Here is a tiny trained network, its code and every weight. The questions are about switching its units off for an input and a class, where a switched-off unit gives its printed mean instead of its output.

import numpy as np


def w(rows, s, z=0):
    codes = np.array(rows[::2]) - 128.0
    scale = np.full(codes.shape[1], s)
    scale[-1] = z or s
    return codes * scale


def f(y):
    return np.maximum(y, 0)


def log_softmax(a):
    a = a - a.max(-1, keepdims=True)
    return a - np.log(np.exp(a).sum(-1, keepdims=True))


def net(x, mask):
    res = np.array(x, float).reshape(1, 7) / 4 @ E
    y = f(res @ A[0][:, :-1].T + A[0][:, -1])
    res = res + np.where(mask, y, B[0][:, -1]) @ B[0][:, :-1]
    return log_softmax(res[-1] @ U[:, :-1].T + U[:, -1])


A, B = {}, {}
E = w([
[126,102,136,175,246,130,96,31,128],'x0',
[112,62,95,173,53,130,32,101,189],'x1',
[186,68,173,159,122,154,140,201,85],'x2',
[111,115,210,92,102,186,105,134,220],'x3',
[143,127,161,163,126,54,132,137,178],'x4',
[184,179,192,146,88,57,99,82,101],'x5',
[16,124,85,175,70,91,106,152,127],'x6',
],0.011)
A[0] = w([
[115,105,94,157,184,114,116,96,112,160],'N1',
[123,157,141,82,50,112,146,105,113,25],'N2',
[107,121,163,116,156,128,146,132,150,39],'N3',
[111,115,93,137,127,167,124,79,140,12],'N4',
[139,75,215,126,175,142,175,132,201,76],'N5',
[49,119,82,115,140,128,166,190,80,119],'N6',
[131,86,145,141,95,107,134,137,103,116],'N7',
[148,148,85,181,189,49,149,86,102,107],'N8',
[127,199,180,122,49,52,138,148,135,138],'N9',
[128,119,88,123,102,106,169,155,189,2],'N10',
[159,143,158,158,105,84,149,223,132,117],'N11',
[117,143,75,119,92,123,120,103,86,4],'N12',
[51,113,90,144,118,125,138,149,144,191],'N13',
[69,141,83,143,134,134,189,186,117,98],'N14',
[168,145,152,88,122,124,193,181,82,94],'N15',
[168,109,151,124,108,121,79,120,173,95],'N16',
[104,116,116,90,63,119,108,155,251,140],'N17',
[155,155,144,79,121,164,164,164,50,163],'N18',
[172,91,154,210,72,100,103,194,99,139],'N19',
[161,85,154,157,78,117,83,110,103,14],'N20',
],0.014,0.0054)
B[0] = w([
[90,115,176,170,71,107,147,105,124,209],'N1',
[94,136,174,94,144,99,90,176,169,175],'N2',
[129,144,114,105,145,161,136,98,108,149],'N3',
[137,158,123,131,99,68,82,167,85,157],'N4',
[121,122,143,111,179,242,117,103,137,207],'N5',
[80,181,39,126,128,183,146,122,195,226],'N6',
[121,121,90,127,105,124,133,147,127,160],'N7',
[146,49,195,180,74,94,145,78,169,241],'N8',
[87,116,240,118,128,125,29,102,120,232],'N9',
[113,132,104,134,108,145,128,103,102,159],'N10',
[160,142,113,115,69,74,124,112,16,213],'N11',
[119,102,135,137,170,179,114,93,162,161],'N12',
[113,169,113,115,116,157,85,117,78,207],'N13',
[86,186,80,125,116,157,145,151,131,208],'N14',
[155,127,84,113,125,23,143,151,154,240],'N15',
[106,136,101,107,118,168,135,83,115,174],'N16',
[42,114,115,213,67,185,183,11,103,228],'N17',
[140,91,80,74,134,87,164,179,172,247],'N18',
[132,134,12,112,73,201,171,99,66,214],'N19',
[119,150,103,101,97,159,142,143,159,166],'N20',
],0.011,0.016)
U = w([
[70,135,145,96,79,39,55,188,113,123],'0',
[135,141,138,235,153,110,90,254,131,12],'1',
[78,211,46,177,134,162,75,168,58,2],'2',
[127,90,166,173,53,39,110,85,73,182],'3',
[33,137,21,146,64,193,146,111,90,195],'4',
[107,96,76,149,151,139,237,148,198,82],'5',
[78,109,219,149,185,240,61,106,127,170],'6',
[237,118,30,87,167,116,210,230,101,107],'7',
],0.0091,0.0038)

Each question gives the input, the list of numbers given to net, and the class t.
The units are the neurons (one row each of A and B). Each row of codes is followed by its name. A weight is (code - 128) times the scale printed after its matrix; where a second scale follows, it is the last column's (A, B and U).
mask holds one flag per neuron, in row order. A switched-off neuron (its flag False) gives its mean, the last column of its row in B, instead of its output. The means were averaged over made-up inputs and are rounded, as every weight is.
A unit's drop is (log p(t) with every unit on - log p(t) with that unit switched off) / (log p(t) with every unit on - log p(t) with every unit switched off).
The circuit of an input: a set's keep is (log p(t) with only the set's units on - log p(t) with every unit switched off) / (log p(t) with every unit on - log p(t) with every unit switched off). Starting from the 12 units with the biggest drops (on a tie, the unit counted first), units are removed one at a time, each time the one whose removal leaves the highest keep (on an exact tie, the one counted first), for as long as the keep stays at least 0.8.
circuit, biggest first: the units of the circuit, biggest drop first
unit that matters most: the unit with the biggest drop
top k neurons: the k neurons with the biggest drops, biggest first
drop of u: that unit's drop, to one decimal
input [-8,-1,4,4,-5,4,-7], class 7: unit that matters most	N18
input [7,-2,8,0,0,2,-7], class 5: circuit, biggest first	(N9 N11)
input [-1,-4,5,3,-2,4,5], class 0: circuit, biggest first	(N17 N9)
input [-3,1,-7,-2,0,8,0], class 6: circuit, biggest first	(N9 N15)
input [-3,-1,-2,5,-4,3,-2], class 6: top 2 neurons	(N11 N19)
input [-4,-8,7,-1,-5,-6,4], class 7: top 2 neurons	(N18 N15)
input [-4,-6,2,8,5,8,-2], class 0: top 2 neurons	(N15 N11)
input [8,7,-4,0,5,-2,-5], class 6: top 4 neurons	(N5 N15 N11 N18)
input [2,5,1,-3,-2,0,-6], class 3: top 2 neurons	(N6 N5)
input [8,-5,-7,1,3,2,-6], class 6: top 2 neurons	(N5 N15)
input [-6,-8,6,6,3,-1,2], class 7: top 2 neurons	(N15 N18)
input [-6,-3,-7,4,-1,-4,-7], class 5: drop of N19	0.2
input [7,6,-7,-5,-2,-1,5], class 3: drop of N19	0.0
input [6,-8,-3,2,3,-8,-6], class 6: circuit, biggest first	(N5)
input [-7,-7,-1,-1,5,5,-2], class 0: drop of N9	0.4
